Each row is followed by its class.
[-11.2   8.0   5.0 -18.1  11.9  13.8 -17.1   0.3  11.3   2.4   4.1  19.9
  -3.5   6.0  14.6   6.2  -8.4   3.2   9.1   4.1  10.7  -0.9 -12.5   0.7
   3.5 -10.7  -3.6   4.0] -> k_702
[  4.2  12.6  -9.8  24.9 -26.0   8.2 -12.7  11.0   3.2 -10.4   1.0   0.6
  13.8  -8.6  -5.4   4.2   0.2  23.8   1.6 -12.7 -10.6   1.0   3.2  16.5
   4.1  23.9  -3.6 -13.9] -> k_25
[-15.9   0.5  -1.7 -17.4   3.9  -4.4 -25.3  -1.4   7.1  18.3   0.1   2.8
  -4.2  10.3   8.2  16.1  -6.8   4.4  14.9 -10.1   2.3  -8.8 -21.9   1.1
  -1.5  -6.6  -2.3  12.0] -> k_702
[ 16.6   0.1 -24.0  17.4  -8.0   6.7 -10.3   2.4   3.6 -12.9   1.8   8.4
  -4.9  -1.8  15.0  -6.7   3.6  29.1  -2.7  -1.6   7.8  18.6  -3.9   8.4
  -1.1  13.2  -0.2 -10.0] -> k_25
[16.4  6.9 -2.3 17.9 -7.1 -4.9 -5.0  0.5 -3.4 -7.4  1.3  4.0  5.4 -1.6
  1.9 -1.2  2.9 14.4 -1.3 -7.3  2.8 -1.0  1.5  8.6 -7.4  7.4 -0.5 -8.2] -> k_25
[ -6.6  -3.2 -16.5 -11.5   8.9   0.5 -13.8  -3.8  21.3   8.1   9.3  19.4
   2.6  15.8  -1.9 -17.0  -0.2  10.5  -4.9  39.2   5.8   6.2 -17.0  -8.9
 -13.5   1.2  -8.0   7.9] -> k_702
[ -8.6   0.8  10.9  -6.9   8.9   0.2  -5.7  -6.9   4.7  13.3  -7.4   0.8
  -6.9  -2.3   6.8   4.2  -2.3 -13.4   0.8   2.3  15.6   0.7 -12.9  -3.0
   6.2  -4.5  -1.4   7.8] -> k_702
[-19.2   2.9  23.6 -23.8  22.3  10.5  -3.5 -13.6  -8.3  37.7  -8.5  -3.4
 -14.6   4.2  38.5  -2.3  -4.0 -43.4  11.0  -1.3  51.5  -9.1 -32.3 -15.4
   1.6 -38.6   3.2   5.2] -> k_25
[ -0.2 -10.2  -6.3   3.8   0.8   0.0   0.1  -7.6  -0.3   1.4  11.8   4.5
   8.6  -1.6  -9.1  10.2   0.8  -3.3  -7.6  10.5   3.6  -7.2 -12.0   4.9
  -7.2  -3.5  -0.9 -10.8] -> k_702
[-12.8 -17.6  -1.7 -25.8  20.0  -2.6   3.0 -27.6   9.1  16.9  -7.7  12.0
  -7.1   8.4 -10.2  16.7   0.3 -25.5 -11.5  36.1  23.8  -5.2 -24.3 -11.7
  -3.3 -11.1  -0.4   1.7] -> k_702
[ -3.1   6.2 -10.2  14.3  -0.9   9.3 -14.6  -4.2   6.6  -0.7 -10.6  13.2
   4.4  -0.4  29.2  10.5  -3.7   9.7   4.3  -5.9  31.9  15.3 -29.3   5.2
   8.1  -6.7  -0.9   0.2] -> k_25
[-12.3   2.2   3.7  -5.2  -5.1  11.7 -17.7   1.0  13.0   7.0   3.4   2.1
  -0.1  13.1  26.6   5.5  -4.8   4.7  12.2  14.2  19.7   3.6  -7.5  -8.0
  -2.3 -11.1  -2.9   8.1] -> k_702
[ -8.5  -8.0  -4.4  -2.9   4.8  -2.9  -6.3  -7.8   9.2  -1.5  -5.8   3.4
   3.8  12.1  10.3   0.5  -3.3  -0.5  -5.7  17.1  13.4   1.8 -20.0  -3.1
 -19.0  -9.4  -6.6   2.6] -> k_702
[-27.5  -5.0 -17.4 -10.1  23.0  27.6 -51.2   0.0  40.5  10.1  -0.2  24.6
   5.1  32.9  44.1  24.9  -5.5  25.9  24.9  36.8   9.4  18.0 -43.2  -5.5
 -18.6 -12.3  -9.3  22.6] -> k_702
[  8.0  -5.0 -10.3  16.2 -10.7  -7.9  -0.8   8.6   5.0  -4.2   9.4   1.8
   6.9   1.3  -1.5  -1.4   0.1  33.7  -1.9   6.8 -16.5  15.6  -7.9   1.7
 -10.0  19.1   1.8  -6.1] -> k_25
[ -4.9 -16.1   2.6  -5.2  12.3 -12.1   9.3  -9.9   0.5  -5.5   9.3   1.9
  -0.7  15.5  27.0 -11.7  -5.3  -2.1   0.8  21.4  19.5   5.7  -8.5 -16.9
 -13.5 -24.5   7.3  -6.3] -> k_702
[ -4.0  -5.0 -19.0   8.7   4.7   8.8 -21.1 -18.0  12.2  11.5  -0.3  22.0
   8.6   8.4  36.0  15.6   1.2   9.2   2.6  27.9  36.8  13.5 -48.4   4.5
   3.9  -4.7  -0.2  -3.0] -> k_702
[ -0.5   6.1 -12.6  16.2  -9.4   8.7  -9.6  -0.7  12.7   3.2  -4.5   6.6
   8.2   1.3   9.0   0.2   0.0  16.8  -6.2   0.4  16.3   7.3 -15.5   6.5
  -2.0  11.5  -5.3  -1.7] -> k_702
[ -7.9   0.9   1.2 -11.4  15.9   9.4 -11.7  -0.1   6.7   8.2   7.8   5.1
  -0.8  10.3  25.6   5.3  -6.9  -2.5  12.0   7.2  13.5   5.3 -15.6 -13.9
  -3.6 -18.6  -4.8   5.3] -> k_702
[-24.6  -2.2  29.2 -43.0  35.7   1.7 -21.4 -11.0   6.5  40.2   5.9   2.4
 -10.4  22.2  26.9  -8.5   7.0 -20.2  35.2  -0.3  26.5 -23.7 -38.5 -12.0
  -0.5 -35.9  -1.6   2.9] -> k_702
[ -9.0  12.6  -1.8  23.2 -14.1  16.9 -28.2  17.5   9.8  -6.2   0.9   6.1
   9.8   2.2  25.5   9.3   6.3  32.1  12.4 -23.9   3.6   7.8 -11.7  10.6
  13.1   8.6   3.8  -0.7] -> k_25
[ -4.9  19.5  -0.8  25.0 -23.7   9.2 -11.9  -8.6 -17.8  26.7 -18.2   7.5
   7.5 -35.0 -15.0  25.2   4.4  -6.1  -4.3 -44.5  42.7  -4.8 -37.9  23.2
  30.2   2.9  -7.2 -11.1] -> k_25
[  3.9  -1.3  -2.3  16.3  -6.5  -4.9   3.7   5.8  -2.1  -6.2   9.2  -1.1
   5.8  10.3  17.7 -18.6   1.4  22.3   4.0  -6.7   8.5   2.8  -2.9  -3.5
  -8.7  -1.1   2.4  -2.0] -> k_25
[  0.0   5.3  -2.8  19.5   0.5   9.2 -22.5   6.9   9.3  -4.2   7.2   9.4
   6.7  12.9  45.6  -6.0   5.1  27.2  11.3   4.6  24.3   6.9 -23.6   4.4
  -6.9   1.4  -7.6 -10.5] -> k_25
[  5.9  18.1 -18.3  28.4 -17.7   5.9 -16.9   6.7  12.7  -9.8  -4.0  14.8
  14.9  -1.3  -4.7  13.9  -2.7  28.4  -2.2  -1.3  -1.5   6.0 -12.2  13.8
   8.2  21.2  -3.6  -6.5] -> k_25
[ -3.1 -11.8  -5.8   1.4   0.7  -0.5 -22.8  -9.5   7.1  14.8  -2.7  21.6
   3.9  13.3  23.3   4.7  -9.0  16.2   6.3  15.0  20.5   4.1 -46.6  29.1
  -2.3  -4.0   5.0   0.5] -> k_702
[  0.9  -0.3   8.8   0.9   4.3  -9.3 -10.5   0.8   5.9   6.6  14.0  13.8
   2.5   8.7  12.5   8.7  -8.0   7.2   8.2   4.0  -2.8  -6.8 -18.5   1.5
  -3.9  -3.5   0.1  -0.9] -> k_702
[ 16.4  32.9  -2.0  23.2 -22.2  -9.0  -1.3  10.9   1.0  -5.7  -8.0  -3.8
   6.1 -10.2 -10.7  -3.4   0.9  16.8  -1.1 -39.6  -3.9 -11.4  -3.8  17.4
  14.0  15.6   0.6 -15.4] -> k_25
[ 13.7  -7.9 -20.0  31.3 -18.1  -4.8 -33.3   4.9  12.3 -15.2  17.2  17.6
  14.0  19.2  36.5  -2.5   3.6  60.6  12.1   3.5  -2.1  -0.8 -28.1   3.0
 -13.8  19.6   4.7 -15.5] -> k_25
[ -2.5   7.2 -11.9  18.8 -11.7   6.2 -17.4   5.4   8.3  -9.3  13.1   6.9
   7.6  -5.1   2.3  15.1   3.6  25.4  -1.2 -12.6  -3.0  -0.7  -5.7  10.4
   7.3  12.7  -2.8  -0.3] -> k_25
[  3.1  -6.8 -13.3   3.3   5.0   4.4  -9.1 -12.9   3.6   3.5   2.1  15.6
   3.5   7.7  22.7  13.4  -0.5  12.0  -6.8  18.4  23.9   5.7 -30.9   1.3
  -1.2  -8.0  -1.1   0.9] -> k_702
[  1.9  24.5   2.3  13.0  -1.9   5.2 -22.3   2.7   1.2  -4.3   5.0   3.0
   4.0  -4.9   7.8   3.6  -1.2  23.0   9.7 -21.3   5.5  -0.7 -10.8   9.4
   8.9  13.2  -1.0  -0.4] -> k_25
[-23.8   4.4  -1.0  -4.0   6.1  -2.2 -27.9  -5.5  13.8  24.2  -0.9  11.4
  18.3   6.6  -7.1  27.1  -3.6   3.3   8.4  -1.7  -0.5  -4.1 -27.6   9.4
  10.2  -7.1 -14.6   9.0] -> k_702
[ -7.2  14.7   5.6   9.5  -4.5  -8.6 -28.2  18.7   8.3   3.8   4.9  -3.1
  -0.8   6.3  20.4  -1.4  -5.3  21.5  22.1 -28.4 -12.2  -1.6  -5.8  12.1
   9.0  10.9  -0.6   2.2] -> k_25
[  1.1  -6.8  -7.3   8.5   8.0  22.3 -16.2  -4.6  11.2  -4.0   6.5  17.3
   8.6  13.9  27.2   8.0  -2.4  12.7   9.1  21.3  23.3   2.2 -35.8  -3.2
  -7.4  -7.3  -0.7   3.6] -> k_702
[ 26.0  -3.7  -2.1  23.2  -5.6  26.4  20.6   9.1   1.3 -22.9  18.6  -4.5
   4.8  -0.1  40.2 -23.7   6.4  20.5  -8.4  -0.7  19.4  19.6  15.4  -1.5
 -18.8   3.1   4.9 -17.4] -> k_25
[ -9.4   6.8  -6.9  12.6  -8.1   9.0 -17.6  10.3  17.3  -9.4  -2.6   9.7
   7.1   5.9  -0.5  15.2  -0.5  22.3   8.4 -10.3  -8.5  -0.5  -6.0  12.4
   6.1  15.4  -9.3  10.4] -> k_25
[ -0.3  -4.0  -0.7   7.6  -5.2  -3.3  -9.2  14.6   3.7  -0.3  11.0  -3.5
   3.4   4.6  10.1  -0.2  -1.0  13.1   6.6   1.7   6.4  -3.3 -14.3   3.5
   6.9  -0.2   3.9  -4.1] -> k_702
[  0.2  -4.9 -15.7   5.8  -4.0   5.3  -6.5   0.6  12.8  -7.1   1.5  11.1
   4.2   2.5   2.2   9.7  -6.9   9.8  -4.2   9.3   2.2   7.6  -5.8   3.8
   3.4   7.6  -2.6   3.3] -> k_702
[  9.7   3.8  -6.5  16.1  -6.0   4.6 -12.3   7.8   1.1   0.9  -0.5   6.4
   4.3  -4.7   9.3   2.5   1.3  14.4   2.5  -3.7   7.7   6.9  -8.2  -3.4
   4.9   6.3  -7.6  -6.4] -> k_25
[  1.7   5.9  -8.7   5.0  -5.7  -6.3 -16.3   1.8   5.0  -0.8   5.3   1.9
   4.3  -4.3 -13.0   3.3  -0.7  16.5   1.2  -2.8 -17.7  -3.4  -4.7   9.0
   1.4  12.7   0.1  -4.0] -> k_25
[-10.0   3.1  -2.2   7.3  -6.3 -11.8 -25.2   6.2   5.1   1.4  10.4   5.2
  -1.1   5.7  21.4   0.2   3.4  28.6  16.1  -0.4  -4.7  -3.9 -22.5   5.2
   1.0   5.3  -0.8  -1.1] -> k_25
[  5.7   1.7   4.4   9.7 -15.3  -2.3 -12.3  -2.5  -3.0   7.9  -9.0   3.4
   8.4  -9.6  -8.0  15.3   5.8  14.4  -7.6  -6.2   6.1 -10.3 -27.4  10.9
  10.5   7.1  -2.3  -8.9] -> k_25
[ -2.3   5.0  -6.5   7.4 -12.7  -2.0 -11.2  -5.6   0.8   6.0 -13.4  10.4
   6.3   3.8 -16.2  19.6  -1.3   9.0  -0.4   3.9  -0.4   4.7 -15.1  11.5
   9.6  11.2  -2.4  -2.3] -> k_25
[ -5.4   1.7  -2.5  10.0  -6.6   1.0 -12.6   2.9  24.7  -0.4   0.1  -0.4
   4.6   5.3  -3.1   5.4  -5.1  13.8   4.7  -4.3  -9.7  -0.7  12.6   3.5
   8.6  11.3  -4.5  -2.6] -> k_25
[-26.4   6.0   5.1  -5.5  -1.3   2.3   0.8   0.4  -0.1   4.3  -9.3   0.2
  -3.4  -1.7 -12.9  -3.4  -3.5  -8.5   5.1 -10.3   5.3  -3.2  -4.3  -5.9
   3.3  -7.5   2.6  14.0] -> k_702
[ -2.9  -3.1 -17.1  -3.0   5.8   0.3 -24.9  -3.4  20.5   4.7   7.5  17.4
   7.0  19.3   9.5  15.3  -6.7  24.4   4.4  36.9  -5.7   4.5 -26.6  -4.8
  -9.2   9.0  -1.1   4.1] -> k_702
[  1.8  -1.0  -2.0   8.8  -9.1  -0.3 -10.1  -2.9   4.7  -3.4   6.2  17.3
   3.7   2.3   7.2   3.9   2.2  16.3  -0.6   5.0   9.9   6.5 -17.3   3.6
   5.9   4.2  -3.0  -2.3] -> k_702
[  8.5  -1.3  -4.1   9.4   8.1   7.1  -8.7   0.9  12.2  -5.2   8.0   5.6
   4.4  13.5  31.0 -18.0   4.2  24.1   7.9   1.0   5.9  -1.8  -5.2   0.3
 -18.3  -5.2   2.9  -2.1] -> k_25
